Below is a small trained network, with its code and all its weights. Each question gives an input and a class and asks what happens when units are switched off, that is, made to give their printed mean instead of their output.

import numpy as np


def w(rows, s, z=0):
    codes = np.array(rows[::2]) - 128.0
    scale = np.full(codes.shape[1], s)
    scale[-1] = z or s
    return codes * scale


def norm(h):
    return h / np.sqrt((h * h).mean(-1, keepdims=True) + 1e-5)


def f(y):
    return y / 2 * (1 + np.tanh(0.7978845608 * (y + 0.044715 * y**3)))


def log_softmax(a):
    a = a - a.max(-1, keepdims=True)
    return a - np.log(np.exp(a).sum(-1, keepdims=True))


def net(x, mask):
    res = np.array(x, float).reshape(1, 8) / 4 @ E
    u = 0
    for l in range(2):
        y = f(norm(res) @ A[l][:, :-1].T + A[l][:, -1])
        res = res + np.where(mask[u : u + 9], y, B[l][:, -1]) @ B[l][:, :-1]
        u += 9
    return log_softmax(norm(res)[-1] @ U[:, :-1].T + U[:, -1])


A, B = {}, {}
E = w([
[145,127,102,206,142,120,69,71,142,145,96,115],'x0',
[135,121,121,118,127,134,118,131,135,130,122,123],'x1',
[79,129,193,169,80,102,92,176,68,163,3,73],'x2',
[126,127,128,132,127,122,130,131,130,125,128,133],'x3',
[126,129,129,127,127,128,131,125,129,131,130,124],'x4',
[131,124,133,131,127,125,132,128,128,131,130,127],'x5',
[124,131,127,125,125,129,128,124,130,128,131,124],'x6',
[162,186,72,168,110,124,174,224,162,234,111,146],'x7',
],0.002)
A[0] = w([
[158,136,110,71,168,147,137,112,140,130,181,156,219],'0.n1',
[96,188,168,143,118,124,163,87,80,156,164,180,140],'0.n2',
[84,109,185,52,81,127,126,165,23,67,113,95,185],'0.n3',
[100,109,119,206,165,157,134,234,168,244,63,232,85],'0.n4',
[154,96,132,88,154,123,97,40,107,11,203,128,189],'0.n5',
[27,95,161,146,119,111,124,188,99,211,14,116,3],'0.n6',
[201,175,65,165,162,145,157,160,187,182,185,162,89],'0.n7',
[197,146,60,251,165,132,97,21,186,167,131,116,121],'0.n8',
[83,71,220,125,81,87,71,81,33,86,51,49,73],'0.n9',
],0.0028,0.0016)
B[0] = w([
[109,94,103,134,122,126,155,214,205,119,73,87,193],'0.n1',
[151,54,75,57,106,105,68,151,144,127,61,70,132],'0.n2',
[150,41,240,50,66,100,205,158,131,246,149,217,195],'0.n3',
[158,121,77,105,124,105,126,82,169,33,222,117,208],'0.n4',
[221,227,116,184,14,105,131,168,39,92,114,38,254],'0.n5',
[244,157,127,95,76,142,119,79,68,8,201,78,189],'0.n6',
[34,40,160,43,86,103,86,94,151,162,125,173,206],'0.n7',
[138,126,130,84,147,18,5,108,115,215,128,205,215],'0.n8',
[41,108,50,138,215,179,185,127,167,207,60,187,217],'0.n9',
],0.0024,0.0034)
A[1] = w([
[128,146,67,62,42,116,211,221,166,72,175,39,146],'1.n1',
[236,214,178,133,48,124,169,176,123,138,208,83,98],'1.n2',
[184,190,69,247,105,90,37,41,63,124,87,95,86],'1.n3',
[194,231,77,204,167,47,41,89,86,147,91,72,2],'1.n4',
[186,182,1,143,125,164,175,118,165,106,185,71,219],'1.n5',
[51,126,76,220,244,179,119,35,129,121,34,91,41],'1.n6',
[155,151,159,167,61,152,199,184,76,36,145,36,168],'1.n7',
[17,95,127,59,202,146,133,208,222,118,169,173,50],'1.n8',
[55,101,32,231,219,148,69,46,180,167,81,186,67],'1.n9',
],0.0034,0.0019)
B[1] = w([
[113,202,113,195,157,207,96,149,115,75,181,66,254],'1.n1',
[161,102,109,82,86,125,26,173,110,56,122,150,219],'1.n2',
[168,147,102,135,178,88,252,61,142,117,39,96,237],'1.n3',
[139,169,97,66,64,108,240,75,106,151,81,58,207],'1.n4',
[117,71,217,105,139,86,189,96,81,184,57,169,213],'1.n5',
[141,131,182,206,192,143,48,154,129,30,140,176,150],'1.n6',
[120,136,91,109,122,121,48,164,169,168,181,145,220],'1.n7',
[86,174,108,229,183,138,195,61,184,171,85,52,161],'1.n8',
[109,57,192,154,134,181,18,198,113,47,224,195,186],'1.n9',
],0.0037,0.0044)
U = w([
[195,223,58,30,31,203,42,241,43,18,212,33,253],'0',
[255,193,33,47,84,19,190,12,40,63,22,65,226],'1',
[33,230,31,201,210,223,214,128,235,164,209,36,53],'2',
[92,59,37,92,175,26,24,28,243,223,204,238,24],'3',
[38,37,223,19,59,213,214,203,17,211,29,196,76],'4',
[96,32,222,210,232,193,36,114,32,11,20,244,23],'5',
],0.0046,0.0028)

Each question gives the input, the list of numbers given to net, and the class t.
The units are the neurons (one row each of A and B). Each row of codes is followed by its name. A weight is (code - 128) times the scale printed after its matrix; where a second scale follows, it is the last column's (A, B and U).
mask holds one flag per neuron, layer by layer. A switched-off neuron (its flag False) gives its mean, the last column of its row in B, instead of its output. The means were averaged over made-up inputs and are rounded, as every weight is.
A unit's drop is (log p(t) with every unit on - log p(t) with that unit switched off) / (log p(t) with every unit on - log p(t) with every unit switched off).
The circuit of an input: a set's keep is (log p(t) with only the set's units on - log p(t) with every unit switched off) / (log p(t) with every unit on - log p(t) with every unit switched off). Starting from the 12 units with the biggest drops (on a tie, the unit counted first), units are removed one at a time, each time the one whose removal leaves the highest keep (on an exact tie, the one counted first), for as long as the keep stays at least 0.8.
units of the circuit, in order: the units of the circuit, biggest drop first
top k neurons: the k neurons with the biggest drops, biggest first
top k neurons in layer l: the k neurons of layer l with the biggest drops, biggest first
input [8,2,-5,-2,-3,-4,8,2], class 3: top 3 neurons => (0.n8, 0.n7, 1.n9)
input [4,6,1,-5,1,2,3,-5], class 5: units of the circuit, in order => (0.n9, 1.n6)
input [2,8,7,-5,8,0,-8,-4], class 5: units of the circuit, in order => (0.n9, 1.n6)
input [-1,-1,-8,-8,-6,6,4,2], class 2: top neuron => (0.n1)
input [2,-8,0,-2,4,0,8,2], class 3: top 2 neurons in layer 0 => (0.n5, 0.n7)
input [0,-4,8,-5,-5,-7,7,4], class 0: units of the circuit, in order => (0.n6, 1.n7)
input [-6,2,0,-4,-3,-7,-2,7], class 2: units of the circuit, in order => (0.n5, 1.n8)
input [4,0,-5,6,-3,1,1,1], class 3: top 3 neurons => (0.n7, 0.n6, 0.n8)
input [-1,-5,-4,-5,7,8,2,-5], class 0: units of the circuit, in order => (1.n7, 0.n5)
input [3,-1,-6,6,7,-8,-3,2], class 3: top 3 neurons => (0.n7, 0.n8, 1.n1)
input [7,5,7,8,4,8,0,-2], class 5: top 3 neurons => (0.n9, 0.n5, 1.n9)
input [0,2,8,0,2,1,5,7], class 0: top 2 neurons in layer 0 => (0.n8, 0.n6)
input [0,-6,0,8,-3,2,8,-3], class 0: top 2 neurons => (0.n5, 0.n3)
input [-2,1,7,4,4,-3,-5,-5], class 4: units of the circuit, in order => (0.n3)
input [-4,-2,6,-3,3,3,7,-8], class 4: top 2 neurons => (0.n3, 0.n9)
input [2,-3,-7,-6,-1,-2,5,-1], class 1: units of the circuit, in order => (0.n5, 1.n5)
input [6,-3,0,8,-2,-1,-6,5], class 3: top 3 neurons => (0.n5, 0.n7, 1.n9)
input [0,-2,2,2,4,5,-5,5], class 0: top 2 neurons in layer 1 => (1.n1, 1.n2)
input [-1,1,5,1,6,-4,-8,5], class 0: top 2 neurons in layer 0 => (0.n8, 0.n5)
input [2,-3,4,3,-5,-2,-2,0], class 5: top 2 neurons => (0.n9, 0.n5)
input [-5,7,6,-1,3,7,5,1], class 0: top 3 neurons => (0.n6, 0.n7, 1.n5)
